Below is a small trained network, with its code and all its weights. Each question gives an input and a class and asks what happens when units are switched off, that is, made to give their printed mean instead of their output.

import numpy as np


def w(rows, s, z=0):
    codes = np.array(rows[::2]) - 128.0
    scale = np.full(codes.shape[1], s)
    scale[-1] = z or s
    return codes * scale


def norm(h):
    return h / np.sqrt((h * h).mean(-1, keepdims=True) + 1e-5)


def f(y):
    return np.maximum(y, 0)


def log_softmax(a):
    a = a - a.max(-1, keepdims=True)
    return a - np.log(np.exp(a).sum(-1, keepdims=True))


def net(x, mask):
    res = np.array(x, float).reshape(1, 3) / 4 @ E
    u = 0
    for l in range(3):
        y = f(norm(res) @ A[l][:, :-1].T + A[l][:, -1])
        res = res + np.where(mask[u : u + 3], y, B[l][:, -1]) @ B[l][:, :-1]
        u += 3
    return log_softmax(norm(res)[-1] @ U[:, :-1].T + U[:, -1])


A, B = {}, {}
E = w([
[1,157,243,106],'x0',
[14,203,19,120],'x1',
[145,200,192,171],'x2',
],0.0044)
A[0] = w([
[115,59,116,9,248],'L0N0',
[101,179,178,197,38],'L0N1',
[172,177,144,139,175],'L0N2',
],0.014,0.0013)
B[0] = w([
[156,167,92,41,253],'L0N0',
[186,127,81,50,219],'L0N1',
[90,125,17,2,196],'L0N2',
],0.0068,0.0053)
A[1] = w([
[122,191,29,112,206],'L1N0',
[40,110,236,96,253],'L1N1',
[204,2,230,101,110],'L1N2',
],0.0085,0.0038)
B[1] = w([
[137,88,204,137,254],'L1N0',
[254,149,77,253,180],'L1N1',
[5,143,127,137,183],'L1N2',
],0.0088,0.0089)
A[2] = w([
[145,11,49,140,113],'L2N0',
[25,130,191,144,6],'L2N1',
[97,221,255,149,61],'L2N2',
],0.0067,0.0014)
B[2] = w([
[97,198,145,196,254],'L2N0',
[2,204,197,169,161],'L2N1',
[72,100,101,83,188],'L2N2',
],0.0096,0.0036)
U = w([
[247,178,115,243,204],'0',
[174,157,42,30,146],'1',
[45,157,163,174,171],'2',
[168,46,228,101,4],'3',
],0.013,0.004)

Each question gives the input, the list of numbers given to net, and the class t.
The units are the neurons (one row each of A and B). Each row of codes is followed by its name. A weight is (code - 128) times the scale printed after its matrix; where a second scale follows, it is the last column's (A, B and U).
mask holds one flag per neuron, layer by layer. A switched-off neuron (its flag False) gives its mean, the last column of its row in B, instead of its output. The means were averaged over made-up inputs and are rounded, as every weight is.
A unit's drop is (log p(t) with every unit on - log p(t) with that unit switched off) / (log p(t) with every unit on - log p(t) with every unit switched off).
The circuit of an input: a set's keep is (log p(t) with only the set's units on - log p(t) with every unit switched off) / (log p(t) with every unit on - log p(t) with every unit switched off). Starting from all 9 units, units are removed one at a time, each time the one whose removal leaves the highest keep (on an exact tie, the one counted first), for as long as the keep stays at least 0.8.
units of the circuit, in order: the units of the circuit, biggest drop first
most important unit: the unit with the biggest drop
top k neurons: the k neurons with the biggest drops, biggest first
top k neurons in layer l: the k neurons of layer l with the biggest drops, biggest first
input [-2,1,1], class 3: top 3 neurons => L1N0, L1N1, L1N2
input [3,1,8], class 1: most important unit => L0N1
input [2,3,-1], class 3: units of the circuit, in order => L1N2, L1N0, L2N0
input [-3,1,-1], class 3: units of the circuit, in order => L1N0, L1N1
input [3,3,-4], class 1: top 3 neurons => L0N0, L1N2, L2N0
input [3,-5,-2], class 2: top 2 neurons => L1N2, L0N2
input [4,0,-2], class 0: top 3 neurons => L1N2, L1N1, L0N2
input [7,-8,-3], class 2: top 3 neurons => L1N2, L2N2, L0N2
input [3,0,-1], class 3: top 2 neurons => L0N1, L2N0
input [-6,7,-2], class 2: top 3 neurons => L1N1, L2N0, L0N1
input [1,-7,7], class 1: units of the circuit, in order => L0N2, L1N0
input [6,2,6], class 0: top 3 neurons => L1N1, L1N2, L0N0
input [-4,3,7], class 1: top 2 neurons => L0N2, L1N1
input [6,4,6], class 0: top neuron => L1N1
input [-1,6,-3], class 2: top 3 neurons => L0N1, L1N0, L1N1
input [-2,1,2], class 3: units of the circuit, in order => L1N1, L1N0
input [-3,-2,2], class 3: top 2 neurons => L1N1, L0N2
input [-3,2,3], class 3: top 3 neurons => L1N0, L1N1, L1N2
input [2,-4,5], class 1: units of the circuit, in order => L0N1, L0N2
input [7,-6,2], class 0: top 2 neurons => L1N1, L1N0
input [4,7,8], class 1: units of the circuit, in order => L0N1
input [-7,-8,4], class 2: top 2 neurons in layer 0 => L0N0, L0N1
input [-5,-8,-3], class 2: top 2 neurons in layer 1 => L1N2, L1N1
input [5,-5,2], class 0: top 2 neurons in layer 1 => L1N1, L1N0
input [2,3,-3], class 3: top 2 neurons in layer 0 => L0N0, L0N2
input [8,-8,5], class 0: top 2 neurons in layer 1 => L1N1, L1N0
input [8,8,-7], class 0: top 2 neurons in layer 1 => L1N1, L1N2
